[[130 120 133 139]
 [137 151 116 131]]
->
[[130 120]
 [137 151]]

[[149 113 107 128 133]
 [120 149 142 107 143]
 [143 144 110 109 148]
 [107 150 146 140 113]]
->
[[149 113]
 [120 149]]

[[148 137]
 [124 149]
 [147 138]
 [116 145]
 [126 149]]
->
[[148 137]
 [124 149]]

[[148 117 145 113 124]
 [134 103 140 123 144]]
->
[[148 117]
 [134 103]]

[[117 134]
 [149 125]
 [113 132]]
->
[[117 134]
 [149 125]]

[[140 146 109 104 134]
 [117 146 152 108 129]
 [113 140 121 113 122]
 [123 132 101 123 136]
 [130 112 112 145 135]]
->
[[140 146]
 [117 146]]
---
[[102 118 119 112 147 121  98 106 111 105 115 152]
 [131 113 102 147 109 103 116 147 114 141 153 154]]
->
[[131 113 102 147 109 103 116 147 114 141 153 154]
 [102 118 119 112 147 121  98 106 111 105 115 152]]

[[136 122 133 132]
 [149 136 140 140]
 [144 142 138 140]
 [150 133 144 127]]
->
[[136 122 133 132]
 [144 142 138 140]
 [149 136 140 140]
 [150 133 144 127]]

[[125 119 128 119 152 110 107 146 131 153]
 [132 134 131 134 119 138 140 122 129 118]
 [130 127 134 126 130 123 131 130 133 125]
 [137 139 130 134 132 117 121 136 140 124]
 [126 126 126 127 128 128 126 128 126 130]
 [128 127 129 127 129 128 129 128 128 129]]
->
[[126 126 126 127 128 128 126 128 126 130]
 [125 119 128 119 152 110 107 146 131 153]
 [128 127 129 127 129 128 129 128 128 129]
 [137 139 130 134 132 117 121 136 140 124]
 [132 134 131 134 119 138 140 122 129 118]
 [130 127 134 126 130 123 131 130 133 125]]

[[118 107 122 138 123 137]
 [112 135 124 109 137 108]
 [133 146 120 137 134 134]
 [126 132 121 128 109 120]
 [107 144 108 116 147 120]]
->
[[107 144 108 116 147 120]
 [133 146 120 137 134 134]
 [126 132 121 128 109 120]
 [118 107 122 138 123 137]
 [112 135 124 109 137 108]]

[[133 136 112 109 123 121 128 130 130 131 145 107]
 [132 117 142 156 119 112 139 137 137 146 112 136]
 [116 118 114 108 136 141 118 118 120 138 139 144]
 [139 114 123 102 128 118 133 136 134 136 141 125]]
->
[[133 136 112 109 123 121 128 130 130 131 145 107]
 [116 118 114 108 136 141 118 118 120 138 139 144]
 [139 114 123 102 128 118 133 136 134 136 141 125]
 [132 117 142 156 119 112 139 137 137 146 112 136]]

[[118 120 121 128 124 153 131 117 127 138 103 126]
 [138 133 140 122 107 118 117 129 116 118 142 107]
 [141 129 146 116 105 135 117 137 119 126 129 103]
 [113 125 112 143 139 136 139 105 125 131 117 146]
 [131 122 135 115 127 138 125 155 143 140 113 120]]
->
[[113 125 112 143 139 136 139 105 125 131 117 146]
 [118 120 121 128 124 153 131 117 127 138 103 126]
 [131 122 135 115 127 138 125 155 143 140 113 120]
 [138 133 140 122 107 118 117 129 116 118 142 107]
 [141 129 146 116 105 135 117 137 119 126 129 103]]
